Here is a tiny trained network, its code and every weight. The questions are about switching its units off for an input and a target symbol, where a switched-off unit gives its printed mean instead of its output.

import numpy as np


def w(rows, s, z=0):
    codes = np.array(rows[::2]) - 128.0
    scale = np.full(codes.shape[1], s)
    scale[-1] = z or s
    return codes * scale


def norm(h):
    return h / np.sqrt((h * h).mean(-1, keepdims=True) + 1e-5)


def f(y):
    return np.maximum(y, 0)


def softmax(a):
    e = np.exp(a - a.max(-1, keepdims=True))
    return e / e.sum(-1, keepdims=True)


def log_softmax(a):
    a = a - a.max(-1, keepdims=True)
    return a - np.log(np.exp(a).sum(-1, keepdims=True))


def net(x, mask):
    ids = ['ΘΞΨβγεζημπστφ'.index(c) for c in x.split()]
    T = len(ids)
    res = E[ids] + P[:T]
    u = 0
    for l in range(3):
        q, k, v = (norm(res) @ M[l].T for M in (Q, K, V))
        z = softmax(np.where(np.tri(T) > 0, q @ k.T / 3**0.5, -1e9)) @ v
        res = res + np.where(mask[u], z, O[l][:, -1]) @ O[l][:, :-1]
        u += 1
        y = f(norm(res) @ A[l][:, :-1].T + A[l][:, -1])
        res = res + np.where(mask[u : u + 4], y, B[l][:, -1]) @ B[l][:, :-1]
        u += 4
    return log_softmax(norm(res)[-1] @ U[:, :-1].T + U[:, -1])


Q, K, V, O, A, B = {}, {}, {}, {}, {}, {}
E = w([
[116,146,101,150],'Θ',
[116,129,108,128],'Ξ',
[144,143,143,131],'Ψ',
[116,145,102,133],'β',
[106,153,120,126],'γ',
[111,82,161,106],'ε',
[115,122,140,119],'ζ',
[105,139,152,105],'η',
[106,154,122,123],'μ',
[113,130,129,120],'π',
[134,61,127,119],'σ',
[144,102,80,180],'τ',
[3,92,120,111],'φ',
],0.032)
P = w([
[101,177,71,184],'0',
[62,66,81,143],'1',
[190,139,66,82],'2',
[83,39,77,158],'3',
[211,112,76,77],'4',
[80,81,141,203],'5',
[202,119,54,96],'6',
[88,123,143,187],'7',
[203,101,54,84],'8',
[100,141,178,173],'9',
[206,95,2,86],'10',
[108,127,182,165],'11',
],0.013)
Q[0] = w([
[161,6,194,42],'L0H0',
[153,80,2,60],'L0H0',
[250,66,153,120],'L0H0',
],0.0072)
K[0] = w([
[59,116,67,107],'L0H0',
[4,55,167,148],'L0H0',
[74,96,118,133],'L0H0',
],0.013)
V[0] = w([
[121,166,105,62],'L0H0',
[156,124,99,51],'L0H0',
[2,103,103,167],'L0H0',
],0.0067)
O[0] = w([
[111,160,123,185,132],'L0H0',
[119,137,103,185,116],'L0H0',
[92,247,32,130,254],'L0H0',
],0.011,0.0044)
A[0] = w([
[253,199,140,82,111],'L0N0',
[135,136,154,122,5],'L0N1',
[66,117,176,189,123],'L0N2',
[117,95,99,144,13],'L0N3',
],0.011,0.0034)
B[0] = w([
[197,252,76,105,226],'L0N0',
[134,111,156,123,128],'L0N1',
[177,96,89,75,252],'L0N2',
[147,138,159,132,142],'L0N3',
],0.013,0.0044)
Q[1] = w([
[82,183,27,157],'L1H0',
[167,254,167,116],'L1H0',
[149,63,163,77],'L1H0',
],0.0068)
K[1] = w([
[101,115,254,181],'L1H0',
[75,53,177,134],'L1H0',
[127,112,160,17],'L1H0',
],0.0084)
V[1] = w([
[100,45,156,124],'L1H0',
[2,113,65,129],'L1H0',
[61,171,151,164],'L1H0',
],0.0087)
O[1] = w([
[76,80,5,127,30],'L1H0',
[109,38,95,69,254],'L1H0',
[71,152,150,159,148],'L1H0',
],0.014,0.0057)
A[1] = w([
[87,74,39,110,144],'L1N0',
[2,123,81,73,133],'L1N1',
[11,47,178,185,93],'L1N2',
[198,94,78,151,253],'L1N3',
],0.0079,0.0051)
B[1] = w([
[188,112,223,89,226],'L1N0',
[76,87,182,128,240],'L1N1',
[229,208,106,131,173],'L1N2',
[244,119,253,8,254],'L1N3',
],0.0073,0.006)
Q[2] = w([
[253,239,67,2],'L2H0',
[201,184,206,78],'L2H0',
[248,97,80,249],'L2H0',
],0.0068)
K[2] = w([
[227,133,212,70],'L2H0',
[165,157,98,72],'L2H0',
[75,136,73,11],'L2H0',
],0.013)
V[2] = w([
[153,112,114,119],'L2H0',
[254,178,63,172],'L2H0',
[117,142,158,158],'L2H0',
],0.0082)
O[2] = w([
[141,58,26,25,195],'L2H0',
[121,92,28,231,247],'L2H0',
[255,54,166,216,31],'L2H0',
],0.0095,0.0013)
A[2] = w([
[26,141,66,121,33],'L2N0',
[222,102,125,44,247],'L2N1',
[78,60,233,252,103],'L2N2',
[164,56,213,123,140],'L2N3',
],0.012,0.0015)
B[2] = w([
[89,106,26,166,145],'L2N0',
[95,111,176,135,248],'L2N1',
[174,104,97,251,162],'L2N2',
[136,111,197,245,202],'L2N3',
],0.015,0.013)
U = w([
[63,42,64,98,254],'Θ',
[97,158,148,128,33],'Ξ',
[97,161,187,94,17],'Ψ',
[244,245,133,88,178],'β',
[173,70,155,39,44],'γ',
[72,189,164,159,148],'ε',
[123,94,180,34,133],'ζ',
[138,154,76,241,161],'η',
[84,169,159,131,76],'μ',
[93,160,146,154,63],'π',
[91,179,139,151,66],'σ',
[154,64,105,128,62],'τ',
[105,136,154,101,24],'φ',
],0.012,0.0053)

Each question gives the input, a string of symbols that net reads in full, and the target symbol t.
The units are the heads (3 rows each of Q, K, V and O) and the neurons (one row each of A and B). Each row of codes is followed by its name. A weight is (code - 128) times the scale printed after its matrix; where a second scale follows, it is the last column's (O, A, B and U).
mask holds one flag per unit, layer by layer, with each layer's heads first. A switched-off unit (its flag False) gives its mean, the last column of its rows in O or B, instead of its output. The means were averaged over made-up inputs and are rounded, as every weight is.
A unit's drop is (log p(t) with every unit on - log p(t) with that unit switched off) / (log p(t) with every unit on - log p(t) with every unit switched off).
The circuit of an input: a set's keep is (log p(t) with only the set's units on - log p(t) with every unit switched off) / (log p(t) with every unit on - log p(t) with every unit switched off). Starting from the 12 units with the biggest drops (on a tie, the unit counted first), units are removed one at a time, each time the one whose removal leaves the highest keep (on an exact tie, the one counted first), for as long as the keep stays at least 0.8.
circuit, biggest first: the units of the circuit, biggest drop first
most important unit: the unit with the biggest drop
k most important neurons: the k neurons with the biggest drops, biggest first
k most important neurons of layer l: the k neurons of layer l with the biggest drops, biggest first
input μ τ η Θ Θ φ Ψ Θ τ π, target η: 2 most important neurons -> L2N2, L0N0
input Ψ τ Θ Ψ Θ φ π, target Θ: circuit, biggest first -> L1H0, L0H0
input ζ Ξ τ μ μ φ η φ ε, target Θ: most important neuron -> L1N3
input μ μ μ μ ε π Ψ φ γ, target Θ: circuit, biggest first -> L1H0, L0H0
input τ τ σ Θ φ η β, target Θ: circuit, biggest first -> L1H0, L0N0
input φ μ ζ, target Θ: circuit, biggest first -> L1H0, L0N0, L2H0
input μ ε τ τ β μ Ψ Ψ η Ψ ζ, target β: circuit, biggest first -> L0H0, L1H0
input Ψ Ψ Ψ γ, target η: 2 most important neurons of layer 1 -> L1N3, L1N0
input Ψ τ Ψ ζ π τ τ φ β π Θ, target Θ: circuit, biggest first -> L1H0, L0N0, L2N3
input Ψ μ μ μ π η γ φ Ψ Ψ τ, target β: 2 most important neurons -> L0N2, L2N3
input φ Ψ μ β, target ζ: circuit, biggest first -> L1H0, L2H0, L1N0
input Ψ η Ψ Ξ, target η: 3 most important neurons -> L0N2, L0N0, L2N2
input μ β ζ Θ π ε Ξ, target ζ: circuit, biggest first -> L2N1, L2N2
input Ψ π φ Ξ, target η: most important unit -> L2H0
input Ψ Ψ ζ Ψ Ψ σ Ψ ε, target η: circuit, biggest first -> L1H0, L2N2, L2H0, L1N3
input μ τ η μ ζ σ μ γ τ, target γ: 3 most important neurons of layer 2 -> L2N1, L2N3, L2N2
input Ψ Ψ τ Ψ π σ φ ε φ φ Ξ, target Θ: 2 most important neurons -> L0N0, L1N1
input Ψ β η γ Ψ Ψ μ Ψ, target η: 2 most important neurons -> L2N2, L0N0
input φ β γ, target Θ: 2 most important neurons of layer 2 -> L2N0, L2N3
input Ψ ζ φ ζ, target η: most important unit -> L1H0
input Ψ μ μ μ, target η: 2 most important neurons of layer 0 -> L0N2, L0N0
